Here is a tiny trained network, its code and every weight. The questions are about switching its units off for an input and a class, where a switched-off unit gives its printed mean instead of its output.

import numpy as np


def w(rows, s, z=0):
    codes = np.array(rows[::2]) - 128.0
    scale = np.full(codes.shape[1], s)
    scale[-1] = z or s
    return codes * scale


def f(y):
    return np.maximum(y, 0)


def log_softmax(a):
    a = a - a.max(-1, keepdims=True)
    return a - np.log(np.exp(a).sum(-1, keepdims=True))


def net(x, mask):
    res = np.array(x, float).reshape(1, 7) / 4 @ E
    y = f(res @ A[0][:, :-1].T + A[0][:, -1])
    res = res + np.where(mask, y, B[0][:, -1]) @ B[0][:, :-1]
    return log_softmax(res[-1] @ U[:, :-1].T + U[:, -1])


A, B = {}, {}
E = w([
[160,197,132,152,70],'x0',
[121,114,125,113,141],'x1',
[83,98,3,238,96],'x2',
[123,135,112,107,143],'x3',
[226,29,83,79,37],'x4',
[120,126,135,127,117],'x5',
[119,111,122,122,138],'x6',
],0.006)
A[0] = w([
[157,136,232,50,138,78],'n1',
[124,175,113,134,141,254],'n2',
[165,103,86,68,86,133],'n3',
[101,108,72,213,106,102],'n4',
[73,85,46,201,84,76],'n5',
[209,40,81,42,26,63],'n6',
[168,146,223,44,142,81],'n7',
[102,207,125,134,191,133],'n8',
[49,3,97,78,221,208],'n9',
[145,227,142,140,30,150],'n10',
[163,140,216,58,135,79],'n11',
[143,92,67,240,119,96],'n12',
[82,132,52,151,89,90],'n13',
[140,151,72,80,154,198],'n14',
[16,221,176,166,193,82],'n15',
[143,116,205,82,136,93],'n16',
[177,158,216,72,135,81],'n17',
[97,105,56,195,118,79],'n18',
[11,209,171,151,121,94],'n19',
[18,226,157,151,220,74],'n20',
[97,207,123,133,202,114],'n21',
[188,60,101,82,59,118],'n22',
],0.0059,0.0073)
B[0] = w([
[114,172,68,83,169,172],'n1',
[67,144,252,128,3,255],'n2',
[176,94,150,193,170,177],'n3',
[100,190,108,63,175,159],'n4',
[109,176,71,56,184,160],'n5',
[217,87,67,181,210,195],'n6',
[89,167,47,89,168,175],'n7',
[165,71,121,166,124,168],'n8',
[78,160,225,132,23,225],'n9',
[108,142,214,136,65,181],'n10',
[85,182,30,76,187,166],'n11',
[90,191,71,48,165,162],'n12',
[124,170,103,79,170,147],'n13',
[92,128,191,167,73,202],'n14',
[227,55,90,160,191,176],'n15',
[104,177,53,81,146,156],'n16',
[81,199,66,74,178,165],'n17',
[74,204,53,45,191,150],'n18',
[179,82,122,140,168,164],'n19',
[244,42,83,165,204,176],'n20',
[166,68,108,152,133,162],'n21',
[184,90,124,171,177,192],'n22',
],0.0059,0.007)
U = w([
[87,220,1,32,217,25],'0',
[251,3,71,209,211,35],'1',
[104,130,161,152,79,254],'2',
[102,124,188,143,68,178],'3',
[105,127,154,141,79,170],'4',
[102,108,157,142,85,146],'5',
[113,125,168,148,81,114],'6',
],0.0066,0.0036)

Each question gives the input, the list of numbers given to net, and the class t.
The units are the neurons (one row each of A and B). Each row of codes is followed by its name. A weight is (code - 128) times the scale printed after its matrix; where a second scale follows, it is the last column's (A, B and U).
mask holds one flag per neuron, in row order. A switched-off neuron (its flag False) gives its mean, the last column of its row in B, instead of its output. The means were averaged over made-up inputs and are rounded, as every weight is.
A unit's drop is (log p(t) with every unit on - log p(t) with that unit switched off) / (log p(t) with every unit on - log p(t) with every unit switched off).
The circuit of an input: a set's keep is (log p(t) with only the set's units on - log p(t) with every unit switched off) / (log p(t) with every unit on - log p(t) with every unit switched off). Starting from the 12 units with the biggest drops (on a tie, the unit counted first), units are removed one at a time, each time the one whose removal leaves the highest keep (on an exact tie, the one counted first), for as long as the keep stays at least 0.8.
units of the circuit, in order: the units of the circuit, biggest drop first
top k neurons: the k neurons with the biggest drops, biggest first
drop when u is switched off: that unit's drop, to one decimal
input [3,6,-6,0,-7,4,5], class 1: top neuron -> (n20)
input [7,4,-3,-7,-8,2,-8], class 1: units of the circuit, in order -> (n20; n15)
input [-3,6,-5,3,-6,2,-5], class 1: top 2 neurons -> (n20; n15)
input [2,-5,2,-6,8,3,5], class 1: top 2 neurons -> (n6; n22)
input [7,-4,4,-7,7,6,3], class 1: top 2 neurons -> (n6; n9)
input [-5,3,-5,-2,-8,2,3], class 1: units of the circuit, in order -> (n20; n15)
input [-4,2,-2,7,8,2,-1], class 1: top 4 neurons -> (n6; n22; n2; n3)
input [6,-7,1,-5,7,-2,-6], class 1: top 2 neurons -> (n6; n9)
input [7,2,-3,-3,-8,7,-1], class 1: top 2 neurons -> (n20; n15)
input [5,-6,-4,-5,7,5,-2], class 1: top 3 neurons -> (n6; n9; n22)
input [7,0,8,-3,0,-7,-1], class 0: drop when n15 is switched off -> 0.0
input [-4,-3,-7,4,-4,-4,3], class 0: drop when n11 is switched off -> 0.4
input [7,-4,-7,-2,2,-7,-4], class 0: drop when n7 is switched off -> 0.3
input [7,-2,0,-7,8,-3,-8], class 1: units of the circuit, in order -> (n6)
